[[125 142 111 102 154 105 139 131 142  99 106 152]
 [148 110 113 136 124 132 112 142 108 105 140 153]
 [123 115 143 132 127 150 111 116 125 131 132 123]
 [131 113 135 137 123 147 111 123 119 126 137 131]
 [111 132 144 116 141 138 126 111 141 131 115 118]
 [108 125 150 120 138 148 119 106 138 138 118 112]
 [151 103 116 141 120 138 106 141 102 104 146 154]
 [126 130 128 122 136 134 123 125 135 123 121 132]
 [108 147 136 100 157 128 135 110 157 118  99 130]
 [108 142 139 107 150 129 135 111 150 124 106 123]
 [133 126 122 125 133 129 123 131 128 117 126 139]
 [142 118 118 134 126 134 115 136 117 114 136 145]
 [129 119 131 131 126 134 121 126 121 123 133 130]
 [145 107 124 143 118 146 105 134 108 114 146 145]
 [117 122 144 124 135 148 115 112 134 133 123 120]
 [125 118 138 132 127 144 116 120 124 129 132 125]]
Rows and columns are numbered from 0.
Give the entry at row 1, column 0.
Answer: 148
The bottom-right entry -> 125
Give the entry at row 2, column 0.
Answer: 123
Give the entry in row 0 and column 0.
Answer: 125
The entry at row 0, column 1 is 142
The bottom-left entry -> 125
The entry in row 2 and column 1 -> 115
Give the entry in the top-right corner.
Answer: 152
Give the entry in row 0 and column 2.
Answer: 111
The entry in row 1 and column 2 -> 113
The entry in row 1 and column 1 is 110

Questions about the grid below. Rows and columns are numbered from 0.
1) Find the entry at row 0, column 0.
2) Find the top entry of the column that holds the largest entry.
3) Find the bottom-right entry.
4) Find the entry at row 0, column 1.
5) Find the entry in row 0 and column 2.
6) Find the entry in the bottom-left corner.
7) Find the entry in row 1 and column 1.
[[128 152 105 145 105 106 149 139 137 151 150 106 150 153 150]
 [104 112 152 151 149 152 105 152 151 104 121 152 105 105 104]]
1) 128
2) 153
3) 104
4) 152
5) 105
6) 104
7) 112

arr = ((113, 142, 115, 142, 121, 143, 125, 114), (132, 122, 121, 126, 143, 115, 115, 134), (110, 148, 120, 144, 110, 154, 133, 109), (129, 129, 135, 126, 112, 135, 141, 128))
The entry just left of 128 is 141
What is the entry just left of the largest entry?
Answer: 110
What is the smallest entry?
Answer: 109
What is the entry just left of the smallest entry?
Answer: 133

Questions about the matrix below. Indices start at 0.
1) Which number is the entry at row 0, column 2?
2) Which number is the entry directly below the largest entry?
3) Which number is the entry just left of the smallest entry?
4) Which number is the bottom entry of the column that holds the smallest entry?
5) Which number is the entry in row 0 and column 1?
6) Which number is the entry in the bottom-left corner?
7) Which number is the smallest entry?
8) Which number is the entry at row 0, column 0?
135  127  130  132  121  126  120  126  129  128  129  136  134  132  130
131  128  127  128  120  128  121  128  128  126  128  135  128  132  125
135  128  129  137  128  136  135  128  109  125  116  121  154  122  145
138  129  132  135  128  128  120  119  126  128  128  136  139  131  135
128  124  124  128  122  130  126  141  136  128  131  130  118  130  119
138  130  133  136  128  128  124  114  121  128  125  132  128  129  139
129  125  128  128  120  129  122  135  133  128  130  134  126  131  124
134  127  129  132  120  127  120  128  130  128  128  136  128  128  129
1) 130
2) 139
3) 128
4) 130
5) 127
6) 134
7) 109
8) 135

Read these off the array that follows.
1) The fourth entry from the end, reading row by row?
2) The entry in the top-right corner?
3) The first entry in the row that holds the smallest entry?
4) The 1st entry in reading order?
5) The entry in the bottom-left corner?
6) The third entry in reading order?
7) The 2nd entry on the diagonal from the top-right corner?
8) The last entry, reading row by row?
[[144 138 136 133 128]
 [143 141 134 134 129]
 [144 137 137 131 127]
 [143 142 133 134 129]
 [143 143 133 134 129]
 [143 148 130 134 129]
 [144 141 134 134 129]
 [143 150 130 133 129]
 [143 153 129 134 128]
 [143 149 130 134 129]
 [143 143 133 134 129]
 [143 147 131 134 129]]
1) 147
2) 128
3) 144
4) 144
5) 143
6) 136
7) 134
8) 129

Questions about the row below.
1) What is the entry just left of 119?
2) What is the entry just left of 137?
[142 117 111 126 149 131 147 112 148 137 119 110 123 126]
1) 137
2) 148

W =
[[125 119 128 136 137 118 125 128 134 137 135]
 [111 113 136 150 151 113 111 137 147 151 148]
 [124 130 141 141 141 131 124 142 141 140 141]
 [119 124 138 145 145 125 119 139 144 145 144]
 [133 137 137 133 133 138 133 137 134 132 134]
 [121 122 133 141 142 122 122 134 139 142 140]
 [116 123 141 147 147 124 117 142 145 147 146]
 [133 121 121 127 129 118 133 121 125 129 126]
 [135 145 140 133 132 147 135 141 135 131 134]
 [136 133 128 128 129 132 136 128 128 128 128]]
Counting starts at 0.
The entry in the bottom-right corner is 128
The entry in row 0 and column 0 -> 125
What is the entry in row 0 and column 1?
Answer: 119
The entry in row 1 and column 1: 113
What is the entry directly below 127?
Answer: 133
The entry just left of 117: 124
The bottom-left entry: 136
The entry in row 2 and column 0 -> 124
The entry in the top-right corner: 135
The entry in row 1 and column 0 is 111
The entry at row 0, column 2 -> 128

Questions about the grid below. Rows and columns are numbered from 0.
1) Give the entry in the top-left corner.
2) Give the bottom-left entry.
3) Give the entry in the bottom-right corner.
4) Give the entry in row 1 and column 2.
5) Give the entry in row 0 and column 2.
6) Give the entry just right of 138.
7) Give the entry in row 2 and column 1.
[[147 144 107 145 148 147 144 147]
 [108 113 132 107 107 108 108 107]
 [121 108 148 108 117 111 137 108]
 [146 117 107 128 144 143 148 121]
 [118 139 148 136 117 122 114 139]
 [148 111 146 130 147 143 149 119]
 [107 110 123 107 108 107 107 107]
 [137 149 108 142 138 142 124 147]
 [107 108 149 107 107 107 107 107]
 [108 107 135 107 109 108 110 107]
 [148 121 107 143 149 148 149 134]
 [149 149 112 149 149 148 147 149]]
1) 147
2) 149
3) 149
4) 132
5) 107
6) 142
7) 108

Questions about the grid below. Indices start at 0.
1) Read off the entry directly above 123.
2) Read off the top entry of the column that holds the largest entry.
3) Read off the entry just right of 154.
4) Read off the entry just left of 119.
5) Read off the entry at row 0, column 0.
6) Read off the entry at row 2, column 2.
7) Read off the bottom-right entry.
8) Read off the entry in row 2 and column 0.
155  155  101  111
101  119  131  156
115  100  156  129
156  123  117  103
 99  136  137  153
139  101  156  102
114  118  124  152
155  154  101  107
101  113  152  157
134  107  155  148
155  135  112  101
131  155  101  107
1) 100
2) 111
3) 101
4) 101
5) 155
6) 156
7) 107
8) 115

Questions about the table below.
1) Give the maximum.
2) Give the bottom-right entry.
3) Give the entry directly below the largest entry.
4) Give the first entry on the main diagonal.
5) Give the 4th-last entry, reading row by row.
6) Give the top-right entry.
7) Give the bottom entry of the column that holds the largest entry.
8) Give the bottom-left entry.
[[106 149 149 104 124 155 112 104 105 105 119 118 149]
 [133 129 129 133 132 133 134 132 133 133 133 133 129]
 [133 132 132 134 136 129 137 133 135 132 137 137 132]]
1) 155
2) 132
3) 133
4) 106
5) 132
6) 149
7) 129
8) 133
